Here is a tiny trained network, its code and every weight. The questions are about switching its units off for an input and a class, where a switched-off unit gives its printed mean instead of its output.

import numpy as np


def w(rows, s, z=0):
    codes = np.array(rows[::2]) - 128.0
    scale = np.full(codes.shape[1], s)
    scale[-1] = z or s
    return codes * scale


def f(y):
    return y / 2 * (1 + np.tanh(0.7978845608 * (y + 0.044715 * y**3)))


def log_softmax(a):
    a = a - a.max(-1, keepdims=True)
    return a - np.log(np.exp(a).sum(-1, keepdims=True))


def net(x, mask):
    res = np.array(x, float).reshape(1, 8) / 4 @ E
    y = f(res @ A[0][:, :-1].T + A[0][:, -1])
    res = res + np.where(mask, y, B[0][:, -1]) @ B[0][:, :-1]
    return log_softmax(res[-1] @ U[:, :-1].T + U[:, -1])


A, B = {}, {}
E = w([
[108,250,105],'x0',
[128,128,127],'x1',
[127,128,128],'x2',
[129,128,127],'x3',
[145,140,226],'x4',
[129,129,128],'x5',
[128,128,128],'x6',
[49,122,128],'x7',
],0.015)
A[0] = w([
[103,165,99,111],'neuron 1',
[131,136,43,89],'neuron 2',
[121,128,11,154],'neuron 3',
[47,161,118,56],'neuron 4',
[121,100,73,117],'neuron 5',
[24,90,115,192],'neuron 6',
[149,11,98,254],'neuron 7',
[206,172,147,125],'neuron 8',
[62,175,113,75],'neuron 9',
[209,139,111,246],'neuron 10',
[133,203,44,120],'neuron 11',
[48,109,138,206],'neuron 12',
[111,163,58,128],'neuron 13',
[76,48,188,158],'neuron 14',
[102,218,203,105],'neuron 15',
[120,7,217,191],'neuron 16',
[88,196,211,77],'neuron 17',
[121,242,112,220],'neuron 18',
[155,235,69,131],'neuron 19',
[147,23,88,235],'neuron 20',
],0.014,0.0064)
B[0] = w([
[81,130,135,168],'neuron 1',
[124,127,141,182],'neuron 2',
[150,126,126,222],'neuron 3',
[94,108,104,172],'neuron 4',
[116,107,121,166],'neuron 5',
[156,119,75,204],'neuron 6',
[195,63,128,250],'neuron 7',
[85,113,171,174],'neuron 8',
[91,133,106,179],'neuron 9',
[127,123,199,192],'neuron 10',
[84,188,156,219],'neuron 11',
[146,141,71,185],'neuron 12',
[115,173,118,191],'neuron 13',
[193,216,98,201],'neuron 14',
[49,56,130,203],'neuron 15',
[249,204,141,250],'neuron 16',
[113,62,102,187],'neuron 17',
[27,153,114,249],'neuron 18',
[100,162,147,232],'neuron 19',
[220,48,129,236],'neuron 20',
],0.012,0.016)
U = w([
[150,46,158,201],'0',
[162,143,231,35],'1',
[153,91,55,47],'2',
[160,199,116,227],'3',
[107,252,176,188],'4',
[61,113,220,72],'5',
[83,200,71,3],'6',
[60,86,107,234],'7',
],0.015,0.0051)

Each question gives the input, the list of numbers given to net, and the class t.
The units are the neurons (one row each of A and B). Each row of codes is followed by its name. A weight is (code - 128) times the scale printed after its matrix; where a second scale follows, it is the last column's (A, B and U).
mask holds one flag per neuron, in row order. A switched-off neuron (its flag False) gives its mean, the last column of its row in B, instead of its output. The means were averaged over made-up inputs and are rounded, as every weight is.
A unit's drop is (log p(t) with every unit on - log p(t) with that unit switched off) / (log p(t) with every unit on - log p(t) with every unit switched off).
The circuit of an input: a set's keep is (log p(t) with only the set's units on - log p(t) with every unit switched off) / (log p(t) with every unit on - log p(t) with every unit switched off). Starting from the 12 units with the biggest drops (on a tie, the unit counted first), units are removed one at a time, each time the one whose removal leaves the highest keep (on an exact tie, the one counted first), for as long as the keep stays at least 0.8.
units of the circuit, in order: the units of the circuit, biggest drop first
unit that matters most: the unit with the biggest drop
k most important neurons: the k neurons with the biggest drops, biggest first
drop of u: that unit's drop, to one decimal
input [7,-1,-2,-8,1,3,-5,1], class 7: unit that matters most	neuron 15
input [1,-3,-1,7,8,-7,5,-5], class 5: units of the circuit, in order	(neuron 15; neuron 8)
input [-1,8,-7,6,7,-7,7,2], class 3: units of the circuit, in order	(neuron 14; neuron 10)
input [-8,2,3,6,1,-6,-3,0], class 1: 2 most important neurons	(neuron 16; neuron 14)
input [-3,-2,-4,-7,-5,-4,5,0], class 0: units of the circuit, in order	(neuron 20; neuron 7)
input [-5,-8,1,-5,0,3,-3,4], class 2: 2 most important neurons	(neuron 20; neuron 7)
input [0,7,-8,1,-2,-5,-2,0], class 0: 2 most important neurons	(neuron 16; neuron 14)
input [0,-8,-8,1,-4,6,-7,8], class 2: 2 most important neurons	(neuron 18; neuron 6)
input [2,8,-8,-2,0,2,2,2], class 6: 2 most important neurons	(neuron 20; neuron 7)
input [3,2,5,-6,0,-6,-2,6], class 6: 3 most important neurons	(neuron 20; neuron 7; neuron 12)
input [-2,-2,-6,-8,1,1,-6,-7], class 1: 3 most important neurons	(neuron 15; neuron 10; neuron 17)
input [-1,1,5,4,8,-2,3,1], class 3: 2 most important neurons	(neuron 14; neuron 20)
input [0,0,4,-1,-1,2,-4,-3], class 0: 4 most important neurons	(neuron 16; neuron 14; neuron 11; neuron 18)
input [1,-4,2,-8,0,7,-1,-8], class 4: units of the circuit, in order	(neuron 20)
input [1,-1,1,2,2,4,-2,-3], class 5: 2 most important neurons	(neuron 16; neuron 14)
input [4,3,4,0,0,-2,-7,-4], class 4: 2 most important neurons	(neuron 20; neuron 7)
input [6,4,-8,3,1,8,-3,-7], class 5: drop of neuron 16	0.4
input [7,-5,8,-3,-5,1,4,-2], class 4: drop of neuron 11	0.1
input [5,2,-1,-7,-4,4,-8,-5], class 4: drop of neuron 13	0.0
input [-8,-4,6,-1,5,-4,8,0], class 1: units of the circuit, in order	(neuron 16)
